Below is a small trained network, with its code and all its weights. Each question gives an input and a class and asks what happens when units are switched off, that is, made to give their printed mean instead of their output.

import numpy as np


def w(rows, s, z=0):
    codes = np.array(rows[::2]) - 128.0
    scale = np.full(codes.shape[1], s)
    scale[-1] = z or s
    return codes * scale


def norm(h):
    return h / np.sqrt((h * h).mean(-1, keepdims=True) + 1e-5)


def f(y):
    return np.maximum(y, 0)


def log_softmax(a):
    a = a - a.max(-1, keepdims=True)
    return a - np.log(np.exp(a).sum(-1, keepdims=True))


def net(x, mask):
    res = np.array(x, float).reshape(1, 2) / 4 @ E
    u = 0
    for l in range(2):
        y = f(norm(res) @ A[l][:, :-1].T + A[l][:, -1])
        res = res + np.where(mask[u : u + 13], y, B[l][:, -1]) @ B[l][:, :-1]
        u += 13
    return log_softmax(norm(res)[-1] @ U[:, :-1].T + U[:, -1])


A, B = {}, {}
E = w([
[127,204,173,165,206,99,122,243,132],'x0',
[18,246,131,253,135,160,135,142,127],'x1',
],0.0042)
A[0] = w([
[92,153,56,136,65,177,147,97,139,72],'L0N1',
[50,138,149,238,139,137,244,175,84,9],'L0N2',
[162,139,158,85,174,80,141,195,151,185],'L0N3',
[58,241,163,250,166,118,75,167,127,31],'L0N4',
[111,154,134,157,184,95,54,118,103,146],'L0N5',
[40,184,157,191,145,95,161,119,124,23],'L0N6',
[73,253,154,221,155,125,114,151,156,2],'L0N7',
[135,171,195,129,222,85,137,248,190,57],'L0N8',
[178,206,226,112,168,88,161,175,127,34],'L0N9',
[73,160,102,119,158,160,93,206,176,97],'L0N10',
[59,226,131,224,169,157,131,132,135,74],'L0N11',
[147,99,150,118,155,142,181,96,172,109],'L0N12',
[175,104,139,32,155,71,91,167,141,73],'L0N13',
],0.0051,0.0032)
B[0] = w([
[110,195,123,81,118,79,58,139,137,173],'L0N1',
[89,32,164,48,45,152,152,156,16,199],'L0N2',
[98,164,95,100,85,129,72,74,96,197],'L0N3',
[39,18,201,164,70,186,253,202,39,255],'L0N4',
[153,142,144,130,104,93,114,156,140,168],'L0N5',
[38,195,122,170,126,99,105,185,42,193],'L0N6',
[28,67,185,194,33,229,226,193,38,231],'L0N7',
[148,142,49,93,240,34,65,109,183,221],'L0N8',
[145,153,60,78,194,130,59,72,171,180],'L0N9',
[132,22,102,107,24,127,171,91,95,175],'L0N10',
[89,221,219,202,144,228,155,174,134,239],'L0N11',
[124,174,157,128,106,116,134,205,103,148],'L0N12',
[164,118,140,161,112,155,189,116,228,191],'L0N13',
],0.0057,0.0072)
A[1] = w([
[99,57,87,155,126,201,142,72,79,80],'L1N1',
[134,131,165,160,81,188,226,126,147,156],'L1N2',
[127,125,114,123,227,58,120,87,156,102],'L1N3',
[90,165,114,130,89,118,63,115,8,93],'L1N4',
[171,120,157,118,198,85,67,152,169,23],'L1N5',
[92,139,186,222,160,180,209,228,83,58],'L1N6',
[193,77,139,143,128,166,226,131,161,47],'L1N7',
[42,189,134,246,168,164,114,139,114,86],'L1N8',
[72,193,164,226,124,191,127,154,121,147],'L1N9',
[142,109,104,96,225,75,104,135,161,84],'L1N10',
[151,77,140,94,129,130,60,103,88,4],'L1N11',
[114,134,163,254,154,195,197,221,67,94],'L1N12',
[133,120,65,99,233,85,119,93,129,98],'L1N13',
],0.0073,0.0033)
B[1] = w([
[130,181,123,164,190,102,125,195,140,180],'L1N1',
[103,60,130,52,106,62,172,160,110,206],'L1N2',
[177,141,71,134,155,178,139,191,155,156],'L1N3',
[106,135,72,95,121,79,96,122,91,191],'L1N4',
[126,196,48,178,195,179,109,142,148,149],'L1N5',
[41,50,156,158,207,96,216,254,40,253],'L1N6',
[162,89,202,121,92,88,147,135,174,161],'L1N7',
[161,109,213,183,133,215,128,92,183,204],'L1N8',
[176,115,198,189,104,198,137,120,155,223],'L1N9',
[102,191,60,170,156,168,111,176,148,160],'L1N10',
[88,151,160,174,147,154,145,146,115,146],'L1N11',
[34,65,155,131,208,95,233,242,59,255],'L1N12',
[175,178,70,136,165,191,100,200,190,159],'L1N13',
],0.0079,0.0097)
U = w([
[32,207,41,29,33,14,17,44,35,210],'0',
[223,208,22,135,225,199,95,202,236,220],'1',
[234,6,237,14,21,26,215,78,214,224],'2',
[15,48,235,207,196,194,255,234,32,202],'3',
[213,168,168,123,213,74,165,6,34,2],'4',
[216,173,181,99,216,88,153,15,30,2],'5',
[207,179,188,106,222,71,153,19,32,2],'6',
[115,203,220,212,39,217,26,10,148,160],'7',
],0.0095,0.0076)

Each question gives the input, the list of numbers given to net, and the class t.
The units are the neurons (one row each of A and B). Each row of codes is followed by its name. A weight is (code - 128) times the scale printed after its matrix; where a second scale follows, it is the last column's (A, B and U).
mask holds one flag per neuron, layer by layer. A switched-off neuron (its flag False) gives its mean, the last column of its row in B, instead of its output. The means were averaged over made-up inputs and are rounded, as every weight is.
A unit's drop is (log p(t) with every unit on - log p(t) with that unit switched off) / (log p(t) with every unit on - log p(t) with every unit switched off).
unit that matters most: the unit with the biggest drop
top k neurons: the k neurons with the biggest drops, biggest first
top k neurons in layer l: the k neurons of layer l with the biggest drops, biggest first
drop of u: that unit's drop, to one decimal
input [-8,0], class 0: unit that matters most -> L0N8
input [-6,2], class 0: top 3 neurons -> L0N11; L0N8; L0N4
input [-7,5], class 7: top 3 neurons -> L0N4; L0N7; L0N1
input [1,-4], class 2: top 2 neurons -> L0N8; L0N13
input [2,-6], class 2: top 3 neurons -> L0N13; L0N8; L0N9
input [-1,0], class 0: top 4 neurons in layer 0 -> L0N11; L0N7; L0N4; L0N8
input [-3,1], class 0: top 4 neurons -> L0N11; L0N7; L0N4; L0N8
input [-6,4], class 7: top 2 neurons -> L0N4; L0N7
input [-6,-1], class 0: top 4 neurons in layer 0 -> L0N8; L0N13; L0N4; L0N11
input [-5,3], class 7: top 3 neurons in layer 0 -> L0N4; L0N7; L0N8
input [-5,0], class 0: top 3 neurons in layer 0 -> L0N11; L0N8; L0N4
input [-4,-1], class 0: top 2 neurons in layer 0 -> L0N11; L0N8
input [-3,-3], class 2: top 3 neurons in layer 0 -> L0N8; L0N4; L0N7
input [-7,3], class 0: unit that matters most -> L0N11
input [-1,-3], class 2: top 3 neurons -> L0N8; L0N4; L0N7
input [-7,4], class 7: top 4 neurons in layer 0 -> L0N4; L0N7; L0N2; L0N8
input [-5,-1], class 0: drop of L0N8 -> 0.7
input [-1,-8], class 2: drop of L1N2 -> 0.0
input [-3,-8], class 2: drop of L0N8 -> 0.8
